Below is a small trained network, with its code and all its weights. Each question gives an input and a class and asks what happens when units are switched off, that is, made to give their printed mean instead of their output.

import numpy as np


def w(rows, s, z=0):
    codes = np.array(rows[::2]) - 128.0
    scale = np.full(codes.shape[1], s)
    scale[-1] = z or s
    return codes * scale


def norm(h):
    return h / np.sqrt((h * h).mean(-1, keepdims=True) + 1e-5)


def f(y):
    return y / 2 * (1 + np.tanh(0.7978845608 * (y + 0.044715 * y**3)))


def log_softmax(a):
    a = a - a.max(-1, keepdims=True)
    return a - np.log(np.exp(a).sum(-1, keepdims=True))


def net(x, mask):
    res = np.array(x, float).reshape(1, 5) / 4 @ E
    u = 0
    for l in range(3):
        y = f(norm(res) @ A[l][:, :-1].T + A[l][:, -1])
        res = res + np.where(mask[u : u + 11], y, B[l][:, -1]) @ B[l][:, :-1]
        u += 11
    return log_softmax(norm(res)[-1] @ U[:, :-1].T + U[:, -1])


A, B = {}, {}
E = w([
[253,121,206,163,111,133],'x0',
[179,28,122,66,40,139],'x1',
[123,195,207,22,94,158],'x2',
[97,59,159,186,2,159],'x3',
[87,69,180,66,179,161],'x4',
],0.0035)
A[0] = w([
[104,72,180,24,215,82,142],'0.n1',
[163,163,29,221,45,159,194],'0.n2',
[65,81,33,232,253,119,134],'0.n3',
[96,109,226,131,57,158,95],'0.n4',
[108,185,200,60,100,189,65],'0.n5',
[88,156,194,89,149,108,182],'0.n6',
[152,205,115,56,250,53,130],'0.n7',
[72,118,129,40,120,161,32],'0.n8',
[156,165,189,201,145,114,179],'0.n9',
[83,124,129,82,234,195,202],'0.n10',
[12,113,159,204,54,168,253],'0.n11',
],0.0052,0.0013)
B[0] = w([
[178,164,79,132,90,117,189],'0.n1',
[159,146,141,187,100,61,209],'0.n2',
[3,181,146,69,86,96,255],'0.n3',
[83,54,162,89,52,166,166],'0.n4',
[110,164,156,160,64,82,160],'0.n5',
[78,199,143,157,105,190,158],'0.n6',
[139,43,176,151,146,198,239],'0.n7',
[150,132,86,92,69,157,145],'0.n8',
[111,112,43,115,92,172,169],'0.n9',
[128,130,76,198,174,129,195],'0.n10',
[193,86,116,87,196,109,216],'0.n11',
],0.0054,0.0038)
A[1] = w([
[180,107,33,127,186,111,202],'1.n1',
[61,215,183,104,53,178,90],'1.n2',
[164,167,187,55,73,86,152],'1.n3',
[158,118,184,46,93,53,159],'1.n4',
[168,1,149,163,48,193,32],'1.n5',
[199,85,118,186,56,20,163],'1.n6',
[74,160,169,149,238,138,104],'1.n7',
[14,167,63,67,199,187,253],'1.n8',
[103,126,85,3,99,199,69],'1.n9',
[226,43,148,97,159,144,182],'1.n10',
[125,66,212,63,74,86,63],'1.n11',
],0.0056,0.0019)
B[1] = w([
[68,137,158,62,92,162,161],'1.n1',
[169,207,235,175,173,202,163],'1.n2',
[86,174,146,81,197,176,156],'1.n3',
[55,181,85,148,209,155,157],'1.n4',
[123,87,145,138,181,105,198],'1.n5',
[231,191,125,190,130,93,211],'1.n6',
[64,136,1,193,199,186,180],'1.n7',
[108,120,59,154,65,147,254],'1.n8',
[189,122,173,147,33,115,163],'1.n9',
[61,107,86,63,149,147,186],'1.n10',
[23,87,160,208,172,146,163],'1.n11',
],0.005,0.0049)
A[2] = w([
[25,84,121,31,126,219,211],'2.n1',
[72,197,194,162,214,164,90],'2.n2',
[13,39,105,160,137,17,169],'2.n3',
[144,222,116,129,90,142,124],'2.n4',
[161,195,39,186,161,131,74],'2.n5',
[157,230,80,118,91,174,156],'2.n6',
[143,153,204,50,82,107,55],'2.n7',
[165,49,154,168,114,182,1],'2.n8',
[231,150,124,145,103,2,39],'2.n9',
[199,145,61,48,143,163,78],'2.n10',
[194,96,165,51,182,177,138],'2.n11',
],0.0059,0.0021)
B[2] = w([
[223,173,125,154,147,108,255],'2.n1',
[101,150,115,105,92,164,183],'2.n2',
[123,117,254,106,113,61,228],'2.n3',
[145,65,193,104,109,106,161],'2.n4',
[102,104,79,168,133,146,196],'2.n5',
[135,37,136,69,155,113,188],'2.n6',
[28,182,119,194,158,230,126],'2.n7',
[84,51,201,129,155,116,130],'2.n8',
[208,161,110,210,134,185,174],'2.n9',
[140,141,154,75,165,74,136],'2.n10',
[126,164,105,83,235,43,162],'2.n11',
],0.0057,0.0046)
U = w([
[76,168,11,187,171,212,158],'0',
[115,199,212,111,116,213,165],'1',
[180,101,66,47,43,136,119],'2',
[147,13,212,133,149,78,129],'3',
[240,140,95,247,103,86,142],'4',
[129,111,109,146,79,137,2],'5',
[191,159,99,58,229,92,132],'6',
[42,122,90,163,79,16,136],'7',
],0.016,0.0069)

Each question gives the input, the list of numbers given to net, and the class t.
The units are the neurons (one row each of A and B). Each row of codes is followed by its name. A weight is (code - 128) times the scale printed after its matrix; where a second scale follows, it is the last column's (A, B and U).
mask holds one flag per neuron, layer by layer. A switched-off neuron (its flag False) gives its mean, the last column of its row in B, instead of its output. The means were averaged over made-up inputs and are rounded, as every weight is.
A unit's drop is (log p(t) with every unit on - log p(t) with that unit switched off) / (log p(t) with every unit on - log p(t) with every unit switched off).
The circuit of an input: a set's keep is (log p(t) with only the set's units on - log p(t) with every unit switched off) / (log p(t) with every unit on - log p(t) with every unit switched off). Starting from the 12 units with the biggest drops (on a tie, the unit counted first), units are removed one at a time, each time the one whose removal leaves the highest keep (on an exact tie, the one counted first), for as long as the keep stays at least 0.8.
units of the circuit, in order: the units of the circuit, biggest drop first
unit that matters most: the unit with the biggest drop
top k neurons: the k neurons with the biggest drops, biggest first
top k neurons in layer l: the k neurons of layer l with the biggest drops, biggest first
drop of u: that unit's drop, to one decimal
input [-7,3,1,5,-4], class 3: top 4 neurons => 2.n3, 0.n1, 1.n11, 0.n10
input [0,-8,-5,2,-2], class 7: units of the circuit, in order => 0.n3
input [-5,2,-8,8,-2], class 4: units of the circuit, in order => 0.n2, 1.n6
input [-5,-4,-1,8,4], class 3: top 2 neurons => 0.n11, 2.n3
input [0,3,-8,-8,7], class 0: units of the circuit, in order => 0.n3, 1.n8
input [-2,1,-6,-5,4], class 7: top 2 neurons => 0.n3, 2.n3
input [8,-2,1,1,5], class 1: top 2 neurons => 0.n11, 0.n7
input [-4,8,2,-7,6], class 2: top 2 neurons => 1.n9, 0.n11
input [-6,7,-7,8,-5], class 4: units of the circuit, in order => 1.n6, 0.n2
input [-6,-6,-2,0,-4], class 7: top 2 neurons => 0.n3, 2.n3
input [-2,7,-5,6,-2], class 3: units of the circuit, in order => 1.n5, 2.n3
input [-6,0,0,5,5], class 3: top 2 neurons => 2.n3, 0.n4
input [-4,3,6,7,-5], class 1: top 4 neurons => 0.n7, 1.n3, 0.n10, 1.n2
input [-1,-3,0,2,7], class 0: units of the circuit, in order => 1.n7
input [0,-2,4,8,3], class 3: top 3 neurons in layer 1 => 1.n5, 1.n11, 1.n1
input [6,4,4,2,-5], class 1: top 2 neurons => 1.n3, 0.n10
input [6,-2,1,2,0], class 1: top 3 neurons => 0.n7, 0.n10, 0.n4
input [-7,6,-3,-3,-8], class 4: top 2 neurons => 0.n2, 2.n9
input [-3,-1,-4,6,2], class 3: top 2 neurons => 2.n3, 0.n11
input [-8,8,2,5,2], class 3: top 3 neurons => 1.n11, 0.n3, 1.n5
input [2,6,4,8,-1], class 3: unit that matters most => 0.n3
input [-2,7,-8,-6,6], class 7: top 2 neurons in layer 2 => 2.n3, 2.n9
input [-3,7,-8,-3,3], class 7: top 2 neurons => 0.n3, 0.n7
input [-6,3,2,-5,6], class 2: top 2 neurons in layer 0 => 0.n8, 0.n1
input [-5,-5,-7,2,-8], class 7: drop of 0.n3 => 1.6
input [-2,5,7,2,-1], class 1: drop of 2.n6 => 0.0
input [-4,1,-1,-7,6], class 0: drop of 0.n10 => 0.7
input [7,-6,-8,-2,6], class 0: drop of 1.n7 => 1.2
